In the rows, zero is written as 128.
Here are made-up objects, facts about them, and rows of numbers that follow some of those facts. Name the object behind each unnamed row.

Named rows:
plostedim: [124 151  98 115 155 107 155 107 122 147 149 114 132 124 130 139 114 104
 100  97 153 146 160 105 106  97 122]
bradin: [103 145 112 155 165 105 156 105 116 126 171 154 127 125 179 139 113 102
 115 108 140 144 151 108 107 103 122]
ziflastul: [ 99 147 133 114 154 107 136 106 122 126 143 112 131 137 130 137 128 126
 117  99 159 145 151 113 108 143 119]
dretra: [103 148 104 124 154 105 161 109 120 128 162 119 128 127 130 141 133 102
 110 120 165 146 154 108 109 108 131]
flofon: [ 99 152 123 116 153 104 171 105 129 122 148 128 132 126 128 138 129 104
 117 110 158 147 154 107 105 108 125]
kliskem: [125 193 167 108 152 157 134 123 202 122 144 107 134 201 122 221 186 120
 122 100 142 171 193 106 105 103 126]
flose: [101 143 152 114 154 108 132 107 120 125 143 109 132 173 129 174 140 117
 134 101 141 148 154 117 107 137 118]
traral: [102 151 113 115 153 106 134 106 120 135 152 110 128 147 132 135 112 122
 101  97 170 147 154 124 104 107 122]
klegiskem: [103 145 132 113 154 106 134 106 122 126 147 110 130 163 132 172 144 125
 126 110 145 147 154 109 106 160 121]
rezi: [130 150 110 118 151 105 154 114 124 153 142 120 131 128 129 137 124 105
 103  99 146 147 157 105 104 102 119]
pizik: [136 150  98 114 152 107 162 102 122 155 158 113 132 132 131 137 114 103
  97 101 151 149 152 105 108 101 138]
vedin: [102 174 111 113 151  98 183 132 151 126 148 110 130 138 129 139 134 100
 101 102 189 147 186 121 107  94 133]
dumik: [119 148 105 113 152 107 164 107 124 141 144 122 131 124 128 137 123 103
 102  97 151 147 156 106 105 111 121]
lokal: [102 150 116 114 154 106 136 104 122 124 146 109 133 126 130 137 122 121
 105  98 160 149 155 112 105 132 118]
zopi: [100 147 110 138 152 105 133 110 117 127 142 112 130 133 135 137 119 126
 102  97 166 148 157 128 103 138 117]
mavaskan: [ 99 154 117 115 150 103 143 182 135 123 141 104 150 192 130 135 158 104
  95  99 173 148 174 162 107  99 129]
stigo: [128 151 111 115 153 107 158 109 118 145 146 113 131 125 130 148 121 101
 105  98 145 144 160 106 107  96 122]
rotro: [103 152  96 152 177 106 130 111 122 121 176 184 125 118 128 175 131 122
 158  96 150 140 154 101 141 108 119]
stebrok: [120 149 103 116 153 104 165 109 120 140 144 123 133 126 128 140 122 103
 102  97 151 145 155 105 106 115 122]
skodro: [103 207 141 109 154 133 132  99 190 147 169 112 130 137 125 142 112 139
 113  94 170 151 154 106 108  95 138]
retil: [131 149 113 122 152 105 146 138 128 136 142 121 132 124 130 165 145 105
 127 100 150 145 169 106 106 117 118]

Some facts about the objects:
Φ: is of sort; Λ: sits directly inside; χ: points at
lizekler Φ 402; fuzu Φ 805; kufos Φ 596; kluvidruk Φ 402; roda Φ 596; fozen Φ 402; bozi Φ 596; tusak Φ 444; natros Φ 444
britegro Φ 444; peflaskos Φ 805; sutrum Φ 402; flezovur Φ 402; traral Φ 402; vedin Φ 596; tratri Φ 805; bruva Φ 596; stigo Φ 444
gaklem Φ 805; rozutros Φ 444; sketra Φ 805; stuti Φ 596; retil Φ 444; mostiklir Φ 596; stebrok Φ 444; zegristos Φ 596; flasuk Φ 402
fugrebu Φ 402; malam Φ 444; zozu Φ 444; sisen Φ 805; luvamul Φ 444; plostedim Φ 444; gevu Φ 402; linel Φ 805; grudedrik Φ 805
mutruplam Φ 444; simebil Φ 805; begras Φ 402; gripim Φ 596; kagror Φ 402; sotri Φ 444; plisobrol Φ 402; nonel Φ 805; gragron Φ 596
klinas Φ 596; dumik Φ 444; keral Φ 596; drivar Φ 444; kliskem Φ 805; donefi Φ 596; ranes Φ 805; trestus Φ 402; skista Φ 402
zodro Φ 596; gruskan Φ 596; draskol Φ 805; breflene Φ 596; plutifem Φ 444; skugidruk Φ 805; skiplol Φ 805; dastin Φ 444; drako Φ 444
visin Φ 444; muvuk Φ 444; nifen Φ 444; lokal Φ 402; madrifa Φ 596; kladil Φ 596; duzi Φ 596; votok Φ 805; pluman Φ 805
meflek Φ 402; nezel Φ 805; nuskul Φ 402; ligragi Φ 402; kagi Φ 402; pustas Φ 402; pizik Φ 444; ploskel Φ 805; dubrus Φ 596
dakek Φ 805; stonel Φ 402; detrotre Φ 805; kadon Φ 596; gapluduk Φ 444; brumik Φ 805; plubu Φ 596; vekluk Φ 402; trekledre Φ 805
kistir Φ 596; keflar Φ 805; kidar Φ 402; vepa Φ 402; mavaskan Φ 805; trazos Φ 805; gaska Φ 596; drokor Φ 402; kezotum Φ 444
skastil Φ 596; nalo Φ 596; grubrak Φ 402; tazas Φ 805; ropo Φ 402; klolozir Φ 444; skidros Φ 596; naku Φ 596; flofon Φ 596
gedi Φ 402; skare Φ 596; zomi Φ 805; klilos Φ 444; drigrik Φ 444; skasas Φ 402; briguk Φ 402; troplorel Φ 596; klegiskem Φ 805
brinel Φ 805; lalol Φ 805; badom Φ 596; nabrobe Φ 402; rotro Φ 596; vovo Φ 402; vabem Φ 444; grugre Φ 444; vazun Φ 402
pleti Φ 444; sapi Φ 444; paflil Φ 596; beva Φ 805; bava Φ 805; drunik Φ 805; brobun Φ 402; patu Φ 444; sonas Φ 805
fleflen Φ 805; vilol Φ 444; skugas Φ 596; dretra Φ 596; levuplon Φ 402; flemek Φ 444; flurotil Φ 805; plifor Φ 402; vimotras Φ 805
bruful Φ 444; stofin Φ 444; dosku Φ 805; moto Φ 402; bodi Φ 596; mavo Φ 596; pubor Φ 596; plika Φ 805; guven Φ 444
bradin Φ 596; kevon Φ 805; mupezim Φ 805; geze Φ 805; poreme Φ 402; brezas Φ 444; tonil Φ 596; brovigar Φ 805; nuplom Φ 596
ziflastul Φ 805; voror Φ 596; bikito Φ 402; rutram Φ 596; pifo Φ 596; midrenol Φ 444; salapul Φ 805; flogrir Φ 444; rega Φ 444
skodro Φ 805; modom Φ 444; dumal Φ 444; dribrases Φ 444; zopi Φ 402; mupluvol Φ 596; dragem Φ 402; zomar Φ 444; deplin Φ 805
gotrur Φ 805; flemen Φ 444; biple Φ 402; rezi Φ 444; baren Φ 805; skaskol Φ 596; lobevi Φ 805; sazak Φ 444; vavikli Φ 444
flavek Φ 402; sidi Φ 805; traflumum Φ 805; gupu Φ 444; seklil Φ 805; losuvir Φ 805; lapa Φ 596; gumiskul Φ 444; neste Φ 402
solitre Φ 805; flose Φ 805; bruketro Φ 596; brefik Φ 444; fibe Φ 402; diflal Φ 805; nuroskam Φ 805; zaskis Φ 596; natron Φ 805
plevol Φ 596; lizekler Λ visin; fuzu Λ visin; kufos Λ gedi; kluvidruk Λ neste; roda Λ rozutros; fozen Λ kliskem; bozi Λ mavaskan; tusak Λ mavaskan
natros Λ dragem; britegro Λ stofin; sutrum Λ flezovur; flezovur Λ peflaskos; traral Λ drigrik; vedin Λ skugidruk; tratri Λ bava; bruva Λ kistir; stigo Λ dragem
gaklem Λ drigrik; rozutros Λ peflaskos; sketra Λ stofin; retil Λ drako; mostiklir Λ guven; stebrok Λ gedi; zegristos Λ lizekler; flasuk Λ dragem; fugrebu Λ neste
malam Λ begras; zozu Λ mavaskan; sisen Λ stuti; luvamul Λ flezovur; plostedim Λ votok; gevu Λ gedi; linel Λ neste; grudedrik Λ drigrik; mutruplam Λ vepa
simebil Λ drigrik; begras Λ kistir; gripim Λ sisen; kagror Λ tonil; sotri Λ gotrur; plisobrol Λ kistir; nonel Λ flezovur; gragron Λ trazos; klinas Λ kliskem
dumik Λ votok; keral Λ mavaskan; drivar Λ lizekler; donefi Λ guven; ranes Λ mavaskan; skista Λ begras; gruskan Λ stofin; draskol Λ tonil; breflene Λ vepa
plutifem Λ neste; skugidruk Λ zodro; skiplol Λ stofin; dastin Λ vepa; muvuk Λ neste; nifen Λ bava; lokal Λ brezas; madrifa Λ neste; kladil Λ drigrik
duzi Λ brezas; votok Λ pubor; pluman Λ brezas; meflek Λ zodro; nezel Λ peflaskos; nuskul Λ guven; ligragi Λ gedi; kagi Λ vepa; pustas Λ zomi
pizik Λ drigrik; ploskel Λ vepa; dubrus Λ skugidruk; dakek Λ trestus; stonel Λ zomi; detrotre Λ drako; kadon Λ kliskem; gapluduk Λ skugidruk; brumik Λ votok
plubu Λ stuti; vekluk Λ flasuk; trekledre Λ visin; keflar Λ flezovur; kidar Λ trestus; vepa Λ kliskem; mavaskan Λ stuti; gaska Λ visin; drokor Λ peflaskos
kezotum Λ zodro; skastil Λ mavaskan; nalo Λ zomi; grubrak Λ mavaskan; tazas Λ trazos; ropo Λ drako; klolozir Λ pubor; skidros Λ sisen; naku Λ trazos
flofon Λ pubor; gedi Λ zodro; skare Λ guven; zomi Λ trazos; klilos Λ zodro; drigrik Λ drako; skasas Λ peflaskos; briguk Λ bava; troplorel Λ begras
klegiskem Λ stofin; brinel Λ bava; lalol Λ visin; badom Λ votok; nabrobe Λ zodro; rotro Λ lizekler; vovo Λ stofin; vabem Λ peflaskos; grugre Λ gedi
vazun Λ visin; pleti Λ brezas; sapi Λ gotrur; paflil Λ sisen; beva Λ gotrur; drunik Λ guven; brobun Λ zodro; patu Λ lizekler; sonas Λ brezas
fleflen Λ vepa; vilol Λ guven; skugas Λ stofin; dretra Λ peflaskos; levuplon Λ stuti; flemek Λ trestus; flurotil Λ drigrik; plifor Λ guven; vimotras Λ flezovur
bruful Λ brezas; stofin Λ brezas; dosku Λ trestus; moto Λ peflaskos; bodi Λ stofin; mavo Λ kliskem; plika Λ zomi; guven Λ kliskem; bradin Λ stuti
kevon Λ flasuk; mupezim Λ kliskem; geze Λ kistir; poreme Λ zomi; tonil Λ stuti; brovigar Λ gedi; nuplom Λ flasuk; ziflastul Λ flezovur; voror Λ trazos
bikito Λ drigrik; rutram Λ zomi; pifo Λ vepa; midrenol Λ trestus; salapul Λ flezovur; flogrir Λ bava; rega Λ peflaskos; skodro Λ gotrur; modom Λ brezas
dumal Λ vepa; dribrases Λ flasuk; zopi Λ mavaskan; mupluvol Λ sisen; zomar Λ trazos; deplin Λ neste; gotrur Λ kliskem; flemen Λ dragem; biple Λ guven
rezi Λ drako; baren Λ gedi; skaskol Λ lizekler; lobevi Λ sisen; sazak Λ flezovur; vavikli Λ sisen; flavek Λ drako; sidi Λ trazos; traflumum Λ trazos
gupu Λ kistir; seklil Λ votok; losuvir Λ peflaskos; lapa Λ votok; gumiskul Λ begras; solitre Λ sisen; flose Λ bava; bruketro Λ sisen; brefik Λ rozutros
fibe Λ bava; diflal Λ vepa; nuroskam Λ stofin; zaskis Λ drako; natron Λ rozutros; plevol Λ kistir; lizekler χ traral; fuzu χ brumik; kluvidruk χ klilos
fozen χ lobevi; bozi χ stebrok; natros χ skaskol; peflaskos χ sonas; traral χ fleflen; vedin χ keflar; bruva χ vepa; gaklem χ moto; stuti χ nuplom
retil χ lapa; mostiklir χ sapi; stebrok χ stonel; zegristos χ gruskan; malam χ plostedim; zozu χ gragron; sisen χ modom; luvamul χ paflil; plostedim χ flavek
gevu χ luvamul; linel χ roda; grudedrik χ deplin; sotri χ bikito; nonel χ brovigar; gragron χ lalol; kliskem χ ploskel; donefi χ skiplol; trestus χ tazas
skista χ sazak; zodro χ vilol; gruskan χ donefi; breflene χ dosku; skiplol χ drigrik; dastin χ pifo; visin χ skasas; nifen χ zegristos; madrifa χ beva
kladil χ skista; pluman χ zodro; meflek χ klegiskem; nezel χ gaklem; nuskul χ vimotras; ligragi χ malam; pizik χ levuplon; ploskel χ bruful; dubrus χ dastin
stonel χ bradin; detrotre χ plika; gapluduk χ skodro; brumik χ drivar; trekledre χ detrotre; kistir χ linel; keflar χ vovo; vepa χ peflaskos; mavaskan χ breflene
drokor χ nuroskam; kezotum χ klolozir; skastil χ flurotil; nalo χ visin; grubrak χ diflal; tazas χ tratri; ropo χ natros; klolozir χ skugidruk; skare χ ropo
klilos χ gotrur; drigrik χ vavikli; troplorel χ neste; klegiskem χ nifen; brinel χ flose; lalol χ fuzu; vabem χ guven; grugre χ ziflastul; sapi χ mavo
paflil χ skidros; beva χ tonil; bava χ grugre; brobun χ madrifa; fleflen χ dragem; vilol χ vabem; flemek χ dumal; flurotil χ bodi; plifor χ vekluk
bruful χ brinel; stofin χ drokor; dosku χ pluman; moto χ trekledre; bodi χ stofin; plika χ pizik; guven χ bruketro; kevon χ sutrum; poreme χ bruva
brezas χ kezotum; tonil χ skastil; brovigar χ flemen; ziflastul χ grudedrik; voror χ zozu; bikito χ gevu; pifo χ sidi; salapul χ rotro; flogrir χ klinas
rega χ patu; skodro χ trestus; modom χ muvuk; dumal χ kluvidruk; mupluvol χ skare; dragem χ troplorel; deplin χ kevon; gotrur χ mostiklir; flemen χ flemek
skaskol χ solitre; lobevi χ bozi; traflumum χ nezel; losuvir χ rega; lapa χ brobun; gumiskul χ ligragi; neste χ brezas; solitre χ nonel; flose χ meflek
bruketro χ lizekler; fibe χ nuskul; diflal χ retil; nuroskam χ nalo

Rows to name:
No name comes twice in this set of rows, the named rows included.
[133 147  98 127 156 110 135 103 119 139 161 154 128 124 143 150 113 105
 112  99 140 143 153 104 107 121 121] | sazak
[ 99 146  98 150 158 106 160 105 117 125 168 161 128 122 156 136 109 106
 103 107 144 143 150 105 109 108 130] | skidros
[103 143 131 116 153 109 133 100 116 127 161 115 127 175 163 141 115 127
 111 112 141 150 147 111 105 159 123] | vimotras
[101 150 117 129 146  99 183 174 142 126 141 107 131 140 129 141 164 101
 107 126 195 148 186 123 105 115 121] | mupluvol
[100 151 105 145 184 108 129 104 118 125 152 154 124 123 132 137 113 164
 148  96 151 144 152 101 131 111 119] | sidi
[ 99 157  97 140 172 107 145 105 117 125 183 169 128 119 129 135 111 109
 108  98 151 143 152 106 122  97 133] | roda
[118 249 106 113 172 106 133 103 198 182 170 151 131 121 121 192 164 131
 164  92 140 147 189  95 106  94 119] | dastin
[114 194 153 110 159 117 150  99 177 129 182 132 128 132 129 192 120 104
 138  99 148 149 176 107 107  95 139] | kadon
[135 193 158 107 149 126 131 105 188 123 142 108 124 127 119 203 118 129
 139  95 217 149 223 124 107  98 122] | plifor

The same objects again, as new rows of numbers:
Named rows:
kagi: [128 116 114 137 130 133 142 156 113 122 122 126 129 119 134 145 148 139
  93 162  91 129 116 160 132 122]
kladil: [106 154 115 111 116 120 135 139 110 118 123 112 111  90 125 149 144 138
 120 140 109 140 133 132 131 111]
grudedrik: [101 137 102 115 114 140 139 138  99 135 131 114 117 106 130 129 136 143
 131 134 121 162 134 130 133 104]
dragem: [141 129 149 162 112 139 141 140 110 144  67 140  60 167 122 159 117 144
  59 114 118 141 115 120 162 154]
breflene: [165  98 206  54 128 158 138 170 106 112 135  71 208  66 151 140 130 134
  47  96  64  92 127  88 186 134]
dribrases: [108 131 120 121 131 127 132 141 119 128 122 123 120 100 140 114 130 129
 125 150 126 138 137 137 142 126]
losuvir: [127 150 118 113 105 135 138 154  99 145 139 127 145 108 120 128 133 120
 136 121 117 158 121 131 137 109]
begras: [104 126 125 135 106 123 137 144 118 127 110 137 111 123 152 162 129 102
  91 147  89 129 125 123 148 141]
diflal: [ 91 111  73 150 121 138 104 162 137 146 182 109 180 139 100 162 146 125
  89 189 116 170 106 188 118 145]
klilos: [ 73 123  96 149 128 125 110 143 120 156 152 133  96  64 170 131 148 161
 146 198 152  91 139 126 129 125]
trestus: [106 126 124 135 107 123 138 143 118 127 113 137 114 121 149 162 130 105
  93 146  89 130 125 128 147 140]
mostiklir: [ 93 116  98 155 128 119 118 169 114 156 160 114 102  79 145 172 159 171
 124 203 132  51 106 156 111 123]
brovigar: [ 88 146  81 112 112 128 144 138 105 123 130 117 118 114 125 128 138 120
 147 143 110 176 133 149 118  99]
solitre: [104 138  84 101 122 113 167 115  99 113 155 105 132 134  96 125 114  91
 150 124  97 200 141 175 114 108]
nabrobe: [110 137 112 129 118 130 139 133 108 122 116 137 115  96 144 143 148 139
 112 150 103 150 139 129 140 111]
levuplon: [116 123 113 133 126 120 152 114 100 130 145 131 111 101 133 147 132 135
 120 149 108 143 145 144 134 119]
keflar: [130 155 119 115 104 134 140 155  98 149 139 131 137 106 120 127 134 123
 140 120 119 155 119 130 136 108]
baren: [100 136 103 114 114 140 138 139 100 134 128 114 116 107 131 130 135 141
 129 132 121 160 133 129 134 106]
modom: [104 117 125 120 140 122 133 146 122 123  94 128 149 106 132 114 128 128
 126 152 151 128 130 143 149 118]
seklil: [108 129 108 116 117 137 142 142 100 137 129 115 129 113 123 131 132 135
 128 132 124 153 127 136 135 109]
madrifa: [ 87 147  90 136 115 111 110 143 133 130 159 120 150 103 104 173 149 123
 111 178 121 152 123 165 119 130]

Name these rows:
No name comes twice in this set of rows, the named rows included.
[131 169 130 115 109 114 137 154 107 133 126 128 124  92 118 147 140 124
 130 129 111 128 119 135 132 113] | dretra
[ 89 123  95 154 120 123 126 139 109 148 145 147 114  74 157 158 159 157
 132 192 130 103 132 137 126 111] | kluvidruk
[123 139 123 165 106 149 140 142  99 161  65 121  16 187 108 147 109 161
  83 103 143 156 110 121 149 147] | skugidruk
[ 84 130 104 132 108  95 136 125 122 132 174 107 108 123 119 186 113  84
 113 157  95 122 128 156 121 157] | tonil
[158  75 193  98 135 161 130 186 128 127 117  81 158 128 163 125 108 112
  27 118  68  85 109 109 185 182] | guven
[127  96 120 147 125 133 140 180 127 124 118 115 116 153 144 166 135 108
  59 168  61 101  93 167 132 157] | vepa
[143 171 144 133  83 118 133 165 115 147 127 167 127 110 145 155 132  80
 112 124  82 132 111 112 149 140] | flezovur
[ 95 137 117 110 122 105 166 150 103 116  85 126  56 106 174 107 114  93
 163 139  99  92 130 127 129 116] | visin
[125 111 147 171 139 127 136 152 126 144   9 141  77 196  98 129 100 145
  78 123 193 123  99 146 168 153] | brezas
[103 115 111 118 125 132 145 149 101 134 100 121 150 120 117 130 131 137
 131 136 151 138 118 143 139  99] | sonas
[ 90 131  99 134 132 118 126 142 121 136 138 130 115  88 148 120 138 131
 145 177 134 123 135 147 128 121] | flemek
[109 113 122 132 131 120 143 143 111 118  75 147 158 112 129 143 143 137
 115 153 143 126 122 144 147  99] | vovo
[144  81 203  45 122 169 141 153  96 123 116  87 251  69 153 118 118 127
  73  76 111 123 139  64 205 111] | pluman
[ 83  86  93 162 116 137 119 184 117 172 164 110 103 125 160 170 135 138
 104 195 118  56  90 149 120 152] | gotrur

Now the same objects, written a new way:
Known rows:
levuplon: [122 130 120 133 154 125 107 221 139 142 105 121 144 141 128 133 129 136
 121 126 123 125 127 119 144 135]
plifor: [129 127 151 120 127 127 123 110 123 119 142 139 134 109 121 124 123 121
 121 131 132 130 132 128 120 123]
zopi: [122 130 120 133 155 124 106 223 140 142 106 121 144 139 130 133 129 135
 121 126 123 125 129 119 142 134]
kezotum: [127 128 134 119 112 125 136 128 124 133 144 126 144 114 130 120 131 103
 133 130 133 121 129 139 104 116]
zozu: [133 127 138 121 105 127 130 122 128 132 140 128 133 111 142 111 134 126
 122 136 122 126 143 130 108 118]
vavikli: [122 130 105 132 138 127 115 213 140 146 102 122 141 140 143 139 134 139
 125 124 114 124 123 120 150 133]
stofin: [132 127  97 125 109 133 122  10 107  68 153 117  87 158  88 147 132 108
 138 133 104 135 154 134 151 124]
natros: [146 126 163 116 109 123 159  68 139 149 135 115 120 111 135  95 117 146
 130 130 121 136 140 123 101 132]
mutruplam: [124 127 113 127 141 129 117 169 132 136 112 130 142 142 129 152 131 133
 129 117 114 127 115 121 162 135]
mostiklir: [147 117 166 119 115 130 141  70 134 132 137 133 122 111 131 109 123 146
 127 131 124 136 134 126 106 132]
mavo: [131 122 119 132 146 132 114 171 137 134 106 132 136 146 127 147 131 142
 128 118 118 130 113 121 156 139]
vedin: [135 128 136 126 113 129 133 112 128 122 134 132 122 120 129 114 128 119
 127 127 132 130 130 131 108 125]
zaskis: [128 130 109 136 144 129 118 190 138 137 102 124 131 151 126 140 130 130
 130 115 124 128 114 122 145 139]
badom: [128 128 110 136 143 129 117 185 138 135 102 124 130 149 127 141 130 133
 129 118 122 127 114 123 150 138]
nuplom: [128 128 110 136 144 129 117 185 138 134 102 123 130 149 127 143 130 133
 129 118 122 128 114 123 150 138]
kevon: [131 128 138 129 116 127 134  88 121 130 148 135 115 111 129 122 130 125
 123 131 132 128 134 133 111 127]
fleflen: [121 112 150 122 130 130 118 139 115 139 166 140 162 105 124 145 141 101
 134 139 138 109 125 155 101 109]
draskol: [124 126 113 138 148 128 113 184 132 149 115 127 130 141 134 142 135 140
 123 123 121 124 124 124 146 139]
simebil: [124 131 110 138 148 126 121 177 130 147 116 128 126 145 125 141 129 128
 126 115 128 127 118 124 143 143]
ploskel: [124 128 139 126 106 131 132  83 118 119 151 158 115  92 138 127 126 132
 122 134 134 131 126 129 120 123]
dakek: [124 129 112 138 148 127 119 168 131 145 116 128 125 141 127 146 132 135
 125 120 123 125 118 124 149 140]

Name these rows:
No name comes twice in this set of rows, the named rows included.
[117 141 118 123  86 125 142 102 136 112 134 143 103  84 139 123 118 126
 132 138 125 130 120 125 125 118] | bruful
[149 126 166 115 112 122 164  69 142 156 133 113 120 114 134  89 113 148
 131 127 124 139 141 121  93 137] | klilos
[149 125 122 132 111 133  99  57  98  90 152 134 109 153 114 127 153 102
  99 121 111 132 161 131 129 122] | skastil
[120 134 115 133 150 122 114 188 142 132 108 119 124 136 111 144 121 128
 130 124 120 127 118 121 154 136] | lokal
[153 122 190 123 121 122 175   7 138 160 135 108 106 108 138  86 116 169
 124 137 132 137 139 122 100 134] | nonel
[115 132 101 131 168 130 123 200 131 123 102 117 149 171 118 132 116 132
 146 119 143 133 125 123 139 143] | gedi
[111 144 119 132  87 128 141 111 128 115 136 163  99  73 154 120 119 134
 123 138 143 132 116 123 117 121] | flose
[145 128 117 132 104 130 110  24 105  80 154 130  84 144  94 140 142  96
 112 122 107 134 149 132 141 123] | bodi
[123 130 117 138 147 128 126 141 128 141 112 122 126 142 130 147 132 138
 124 123 128 124 115 124 158 134] | natron
[138 135 132 127 122 126 113  67 101  96 154 133 113 138 102 122 133  92
 106 119 129 134 152 128 122 124] | brobun

